Below is a small trained network, with its code and all its weights. Each question gives an input and a class and asks what happens when units are switched off, that is, made to give their printed mean instead of their output.

import numpy as np


def w(rows, s, z=0):
    codes = np.array(rows[::2]) - 128.0
    scale = np.full(codes.shape[1], s)
    scale[-1] = z or s
    return codes * scale


def norm(h):
    return h / np.sqrt((h * h).mean(-1, keepdims=True) + 1e-5)


def f(y):
    return np.maximum(y, 0)


def log_softmax(a):
    a = a - a.max(-1, keepdims=True)
    return a - np.log(np.exp(a).sum(-1, keepdims=True))


def net(x, mask):
    res = np.array(x, float).reshape(1, 8) / 4 @ E
    u = 0
    for l in range(3):
        y = f(norm(res) @ A[l][:, :-1].T + A[l][:, -1])
        res = res + np.where(mask[u : u + 4], y, B[l][:, -1]) @ B[l][:, :-1]
        u += 4
    return log_softmax(norm(res)[-1] @ U[:, :-1].T + U[:, -1])


A, B = {}, {}
E = w([
[104,86,141,110,117,109,34,103,187],'x0',
[132,59,178,152,178,138,191,82,173],'x1',
[123,199,135,155,176,70,90,129,54],'x2',
[120,79,254,152,114,134,93,126,109],'x3',
[202,134,99,173,101,28,147,136,230],'x4',
[169,101,105,145,221,138,161,207,116],'x5',
[78,132,114,84,150,164,104,96,90],'x6',
[134,169,82,62,167,64,146,162,154],'x7',
],0.0074)
A[0] = w([
[84,118,154,197,68,56,165,94,149,107],'0.n0',
[133,50,165,145,174,97,47,86,223,35],'0.n1',
[94,158,103,75,215,225,140,171,26,4],'0.n2',
[144,166,111,82,19,130,252,3,14,65],'0.n3',
],0.0055,0.003)
B[0] = w([
[115,126,136,100,136,216,179,143,55,226],'0.n0',
[111,68,130,108,112,47,123,114,107,230],'0.n1',
[120,55,90,11,254,136,236,185,79,254],'0.n2',
[134,151,125,132,173,235,134,223,87,239],'0.n3',
],0.0088,0.0032)
A[1] = w([
[54,89,215,146,133,216,123,47,236,253],'1.n0',
[61,202,255,31,79,180,23,168,172,226],'1.n1',
[169,171,74,55,158,49,163,89,246,23],'1.n2',
[29,124,69,54,225,167,137,120,104,168],'1.n3',
],0.0058,0.0019)
B[1] = w([
[191,134,60,129,57,87,79,9,104,229],'1.n0',
[219,108,86,155,113,147,163,67,91,213],'1.n1',
[64,126,158,82,97,86,105,106,206,202],'1.n2',
[140,157,147,82,115,115,102,170,69,253],'1.n3',
],0.013,0.0057)
A[2] = w([
[112,253,77,87,136,166,194,167,139,253],'2.n0',
[212,67,154,103,175,109,37,211,148,87],'2.n1',
[134,179,84,159,67,134,49,176,104,39],'2.n2',
[90,187,187,123,132,108,74,127,67,89],'2.n3',
],0.0068,0.0022)
B[2] = w([
[189,61,188,142,118,206,73,46,98,255],'2.n0',
[119,159,26,179,131,254,164,89,70,185],'2.n1',
[214,219,4,105,35,130,4,96,204,165],'2.n2',
[159,229,87,131,104,151,158,155,165,169],'2.n3',
],0.0087,0.0054)
U = w([
[145,154,193,190,163,182,160,171,128,102],'0',
[184,124,84,112,51,141,101,63,106,229],'1',
[24,157,114,151,121,146,157,137,145,2],'2',
[100,86,203,172,116,101,53,79,114,5],'3',
[134,103,129,212,134,117,203,191,188,60],'4',
[116,133,135,74,194,191,137,174,38,174],'5',
[108,96,106,88,119,51,127,140,254,115],'6',
[92,204,116,123,121,79,56,141,129,94],'7',
],0.018,0.0054)

Each question gives the input, the list of numbers given to net, and the class t.
The units are the neurons (one row each of A and B). Each row of codes is followed by its name. A weight is (code - 128) times the scale printed after its matrix; where a second scale follows, it is the last column's (A, B and U).
mask holds one flag per neuron, layer by layer. A switched-off neuron (its flag False) gives its mean, the last column of its row in B, instead of its output. The means were averaged over made-up inputs and are rounded, as every weight is.
A unit's drop is (log p(t) with every unit on - log p(t) with that unit switched off) / (log p(t) with every unit on - log p(t) with every unit switched off).
The circuit of an input: a set's keep is (log p(t) with only the set's units on - log p(t) with every unit switched off) / (log p(t) with every unit on - log p(t) with every unit switched off). Starting from all 12 units, units are removed one at a time, each time the one whose removal leaves the highest keep (on an exact tie, the one counted first), for as long as the keep stays at least 0.8.
units of the circuit, in order: the units of the circuit, biggest drop first
k most important neurons: the k neurons with the biggest drops, biggest first
top k neurons in layer l: the k neurons of layer l with the biggest drops, biggest first
drop of u: that unit's drop, to one decimal
input [6,4,-2,-6,0,5,6,3], class 5: 4 most important neurons : (1.n3, 1.n0, 2.n1, 2.n2)
input [4,0,2,0,7,8,-2,-3], class 4: units of the circuit, in order : (1.n0)
input [4,-1,5,-7,1,-2,4,0], class 7: units of the circuit, in order : (1.n1, 1.n0)
input [1,-5,-5,-3,5,-1,8,2], class 6: 2 most important neurons : (1.n2, 0.n3)
input [-6,-3,8,7,4,4,-2,-7], class 0: units of the circuit, in order : (1.n0, 1.n3)
input [8,-5,8,-8,5,-3,-8,5], class 6: top 3 neurons in layer 1 : (1.n2, 1.n3, 1.n0)
input [-6,-8,6,-7,-2,-3,2,-1], class 5: 3 most important neurons : (0.n2, 1.n0, 0.n3)
input [-6,-3,-6,8,8,1,-7,-3], class 4: units of the circuit, in order : (2.n0, 1.n0)
input [6,8,0,8,1,-1,-6,2], class 1: top 2 neurons in layer 1 : (1.n0, 1.n2)
input [-3,-3,6,-4,2,-3,7,-1], class 5: 3 most important neurons : (1.n0, 0.n2, 0.n3)
input [-4,-2,5,-2,7,8,-5,-7], class 4: 2 most important neurons : (1.n0, 1.n3)
input [3,4,7,7,-8,-2,4,-2], class 1: top 2 neurons in layer 1 : (1.n0, 1.n1)
input [8,3,-8,-4,5,2,3,-3], class 6: top 2 neurons in layer 1 : (1.n2, 1.n1)
input [-5,0,5,3,-5,-5,1,-6], class 5: top neuron in layer 0 : (0.n2)
input [-2,8,4,1,5,-1,5,2], class 6: 3 most important neurons : (2.n0, 1.n1, 0.n3)
input [-7,-7,-6,6,5,3,-3,-8], class 0: 2 most important neurons : (1.n0, 1.n3)
input [-7,-5,1,-4,-3,0,-8,5], class 5: 2 most important neurons : (1.n0, 0.n2)
input [0,8,5,-7,0,-7,-8,5], class 6: top 3 neurons in layer 1 : (1.n2, 1.n1, 1.n0)
input [-1,1,-4,-3,8,-3,-7,0], class 6: drop of 1.n2 : 0.1
input [3,7,6,6,0,-7,-4,-7], class 1: drop of 1.n0 : 0.7
input [-2,1,-6,-1,1,-2,-4,3], class 6: drop of 1.n3 : 0.2
input [-2,1,-5,0,7,3,-8,-5], class 4: top 2 neurons in layer 2 : (2.n0, 2.n2)
